Here is a tiny trained network, its code and every weight. The questions are about switching its units off for an input and a class, where a switched-off unit gives its printed mean instead of its output.

import numpy as np


def w(rows, s, z=0):
    codes = np.array(rows[::2]) - 128.0
    scale = np.full(codes.shape[1], s)
    scale[-1] = z or s
    return codes * scale


def norm(h):
    return h / np.sqrt((h * h).mean(-1, keepdims=True) + 1e-5)


def f(y):
    return y / 2 * (1 + np.tanh(0.7978845608 * (y + 0.044715 * y**3)))


def log_softmax(a):
    a = a - a.max(-1, keepdims=True)
    return a - np.log(np.exp(a).sum(-1, keepdims=True))


def net(x, mask):
    res = np.array(x, float).reshape(1, 4) / 4 @ E
    u = 0
    for l in range(3):
        y = f(norm(res) @ A[l][:, :-1].T + A[l][:, -1])
        res = res + np.where(mask[u : u + 4], y, B[l][:, -1]) @ B[l][:, :-1]
        u += 4
    return log_softmax(norm(res)[-1] @ U[:, :-1].T + U[:, -1])


A, B = {}, {}
E = w([
[129,127,126,128,131],'x0',
[204,123,252,161,18],'x1',
[7,70,109,22,85],'x2',
[218,254,118,31,118],'x3',
],0.00094)
A[0] = w([
[203,37,214,233,156,23],'L0N0',
[149,159,22,219,253,98],'L0N1',
[109,99,132,102,123,220],'L0N2',
[122,61,210,166,127,4],'L0N3',
],0.0032,0.0023)
B[0] = w([
[115,134,84,176,225,163],'L0N0',
[121,68,214,64,29,247],'L0N1',
[143,71,121,155,203,214],'L0N2',
[254,175,141,145,172,89],'L0N3',
],0.0033,0.0015)
A[1] = w([
[92,98,202,199,69,16],'L1N0',
[100,173,165,40,52,183],'L1N1',
[88,20,121,122,183,94],'L1N2',
[185,254,95,165,53,3],'L1N3',
],0.0037,0.0024)
B[1] = w([
[211,117,85,83,148,123],'L1N0',
[180,154,71,204,169,252],'L1N1',
[128,160,161,94,66,197],'L1N2',
[165,135,175,157,2,124],'L1N3',
],0.004,0.0021)
A[2] = w([
[113,36,75,131,218,6],'L2N0',
[135,3,237,135,111,217],'L2N1',
[202,136,81,172,125,146],'L2N2',
[231,221,80,147,131,20],'L2N3',
],0.0033,0.0012)
B[2] = w([
[188,157,195,146,16,156],'L2N0',
[215,89,159,1,179,254],'L2N1',
[22,175,54,164,85,191],'L2N2',
[27,87,140,95,33,185],'L2N3',
],0.0027,0.0019)
U = w([
[242,5,250,13,243,253],'0',
[23,253,17,241,5,117],'1',
[5,5,167,12,211,105],'2',
[6,220,12,46,213,65],'3',
[244,68,247,242,245,119],'4',
[239,238,233,245,7,38],'5',
],0.0044,0.0028)

Each question gives the input, the list of numbers given to net, and the class t.
The units are the neurons (one row each of A and B). Each row of codes is followed by its name. A weight is (code - 128) times the scale printed after its matrix; where a second scale follows, it is the last column's (A, B and U).
mask holds one flag per neuron, layer by layer. A switched-off neuron (its flag False) gives its mean, the last column of its row in B, instead of its output. The means were averaged over made-up inputs and are rounded, as every weight is.
A unit's drop is (log p(t) with every unit on - log p(t) with that unit switched off) / (log p(t) with every unit on - log p(t) with every unit switched off).
The circuit of an input: a set's keep is (log p(t) with only the set's units on - log p(t) with every unit switched off) / (log p(t) with every unit on - log p(t) with every unit switched off). Starting from all 12 units, units are removed one at a time, each time the one whose removal leaves the highest keep (on an exact tie, the one counted first), for as long as the keep stays at least 0.8.
units of the circuit, in order: the units of the circuit, biggest drop first
unit that matters most: the unit with the biggest drop
top k neurons: the k neurons with the biggest drops, biggest first
k most important neurons of layer l: the k neurons of layer l with the biggest drops, biggest first
drop of u: that unit's drop, to one decimal
input [-7,-6,-6,-3], class 0: unit that matters most : L0N1
input [-8,-8,-2,-1], class 0: units of the circuit, in order : [L0N1, L2N2]
input [-6,-2,-8,2], class 1: units of the circuit, in order : [L2N2, L2N3]
input [-1,-5,-8,6], class 1: units of the circuit, in order : [L2N3, L2N1]
input [-2,7,1,7], class 1: 2 most important neurons of layer 1 : [L1N1, L1N2]
input [-2,-4,-6,0], class 0: top 2 neurons : [L0N1, L2N1]
input [-6,1,7,2], class 1: top 2 neurons : [L2N1, L1N1]
input [-7,-8,-3,8], class 1: 2 most important neurons of layer 0 : [L0N0, L0N1]
input [1,-7,-4,7], class 1: top 2 neurons : [L1N1, L2N1]
input [7,3,7,8], class 1: top 2 neurons : [L1N1, L2N1]
input [2,0,-6,-8], class 0: top 2 neurons : [L1N1, L0N1]
input [2,-2,-8,-7], class 0: units of the circuit, in order : [L0N1, L2N1]
input [2,4,7,-8], class 0: drop of L0N3 : 0.1
input [-6,-8,-4,-2], class 0: drop of L0N1 : 1.1
input [-2,-4,-2,8], class 1: drop of L1N1 : 0.1
input [-2,-8,-8,-5], class 0: top neuron : [L0N1]
input [-1,-3,-8,4], class 1: drop of L1N2 : 0.2
